Below is a small trained network, with its code and all its weights. Each question gives an input and a class and asks what happens when units are switched off, that is, made to give their printed mean instead of their output.

import numpy as np


def w(rows, s, z=0):
    codes = np.array(rows[::2]) - 128.0
    scale = np.full(codes.shape[1], s)
    scale[-1] = z or s
    return codes * scale


def f(y):
    return np.maximum(y, 0)


def log_softmax(a):
    a = a - a.max(-1, keepdims=True)
    return a - np.log(np.exp(a).sum(-1, keepdims=True))


def net(x, mask):
    res = np.array(x, float).reshape(1, 4) / 4 @ E
    y = f(res @ A[0][:, :-1].T + A[0][:, -1])
    res = res + np.where(mask, y, B[0][:, -1]) @ B[0][:, :-1]
    return log_softmax(res[-1] @ U[:, :-1].T + U[:, -1])


A, B = {}, {}
E = w([
[210,105,129,58,116,134,144,57,73,166],'x0',
[135,8,142,153,230,187,118,132,71,64],'x1',
[161,131,116,116,145,89,72,91,189,10],'x2',
[160,158,180,61,134,160,180,158,185,71],'x3',
],0.013)
A[0] = w([
[36,132,89,193,159,103,94,248,196,90,18],'n1',
[147,154,177,159,147,68,116,47,164,88,10],'n2',
[185,109,130,75,91,135,111,2,75,116,30],'n3',
[150,158,104,159,153,100,56,92,164,54,1],'n4',
[75,137,161,170,124,181,188,211,66,205,42],'n5',
[139,108,195,140,129,210,209,143,152,196,70],'n6',
[156,115,122,177,196,194,85,132,40,91,109],'n7',
[97,126,42,212,126,150,79,110,62,137,152],'n8',
[90,33,181,114,185,146,131,114,126,118,43],'n9',
[102,114,7,207,134,85,39,76,103,149,83],'n10',
[159,155,249,78,148,221,192,208,216,75,131],'n11',
[112,66,156,162,134,192,119,142,97,85,62],'n12',
[75,176,109,114,2,86,106,95,162,159,186],'n13',
[124,113,113,106,141,90,27,118,169,63,84],'n14',
],0.0099,0.0034)
B[0] = w([
[130,20,23,48,145,96,202,120,163,178,211],'n1',
[116,193,192,117,126,126,104,153,46,154,169],'n2',
[103,76,70,43,128,106,156,130,117,216,198],'n3',
[102,191,141,106,167,98,88,159,84,128,189],'n4',
[86,164,142,114,203,75,71,118,38,90,201],'n5',
[111,114,147,126,134,101,88,112,68,118,184],'n6',
[213,177,101,163,74,113,168,157,123,104,202],'n7',
[96,96,135,144,95,178,91,44,96,119,182],'n8',
[111,161,86,153,95,104,180,145,127,79,191],'n9',
[120,85,152,177,89,230,106,116,136,80,190],'n10',
[116,136,125,122,95,245,102,77,167,122,251],'n11',
[191,197,92,187,133,118,179,166,118,97,187],'n12',
[210,176,128,151,92,99,161,115,157,77,222],'n13',
[72,155,127,86,195,128,79,129,54,87,196],'n14',
],0.011,0.019)
U = w([
[214,240,71,209,63,45,216,156,147,68,90],'0',
[69,197,136,119,227,69,78,134,51,103,116],'1',
[115,93,150,158,79,254,118,75,147,100,117],'2',
[153,25,13,49,155,64,218,122,122,191,128],'3',
[181,117,147,154,147,124,146,104,132,76,251],'4',
[115,83,228,147,185,117,170,195,159,165,104],'5',
],0.0096,0.013)

Each question gives the input, the list of numbers given to net, and the class t.
The units are the neurons (one row each of A and B). Each row of codes is followed by its name. A weight is (code - 128) times the scale printed after its matrix; where a second scale follows, it is the last column's (A, B and U).
mask holds one flag per neuron, in row order. A switched-off neuron (its flag False) gives its mean, the last column of its row in B, instead of its output. The means were averaged over made-up inputs and are rounded, as every weight is.
A unit's drop is (log p(t) with every unit on - log p(t) with that unit switched off) / (log p(t) with every unit on - log p(t) with every unit switched off).
The circuit of an input: a set's keep is (log p(t) with only the set's units on - log p(t) with every unit switched off) / (log p(t) with every unit on - log p(t) with every unit switched off). Starting from the 12 units with the biggest drops (on a tie, the unit counted first), units are removed one at a time, each time the one whose removal leaves the highest keep (on an exact tie, the one counted first), for as long as the keep stays at least 0.8.
units of the circuit, in order: the units of the circuit, biggest drop first
most important unit: the unit with the biggest drop
top k neurons: the k neurons with the biggest drops, biggest first
drop when u is switched off: that unit's drop, to one decimal
input [-3,7,-8,6], class 1: units of the circuit, in order => [n5]
input [1,7,-7,-2], class 0: top 3 neurons => [n7 n12 n9]
input [1,-3,-7,-7], class 1: top 2 neurons => [n5 n11]
input [6,2,-6,-2], class 1: top 3 neurons => [n1 n5 n6]
input [-6,-5,1,-5], class 3: top 2 neurons => [n1 n11]
input [-5,8,8,1], class 0: top 4 neurons => [n7 n12 n9 n5]
input [-4,-3,-2,3], class 3: top 4 neurons => [n1 n7 n10 n12]
input [7,3,-6,-8], class 2: top 2 neurons => [n10 n8]
input [4,-3,-2,6], class 2: top 2 neurons => [n1 n11]
input [-6,8,-8,-4], class 0: top 3 neurons => [n7 n12 n9]
input [-5,-1,4,-2], class 3: top 2 neurons => [n1 n5]
input [-3,-3,4,-1], class 1: top 4 neurons => [n7 n14 n12 n4]
input [-6,8,0,2], class 0: top 2 neurons => [n12 n7]
input [8,-6,0,2], class 3: most important unit => n3
input [5,-2,-4,-6], class 2: top 3 neurons => [n1 n10 n8]
input [6,-5,1,4], class 3: top 3 neurons => [n3 n7 n12]
input [-7,2,6,-3], class 3: top 2 neurons => [n1 n5]
input [-2,-1,0,-4], class 2: drop when n10 is switched off => 0.1
input [3,8,8,1], class 0: drop when n13 is switched off => 0.0
input [4,-1,0,-6], class 2: drop when n1 is switched off => 0.2
input [3,-2,4,-4], class 1: most important unit => n11
input [-3,-2,4,0], class 1: drop when n14 is switched off => 0.2
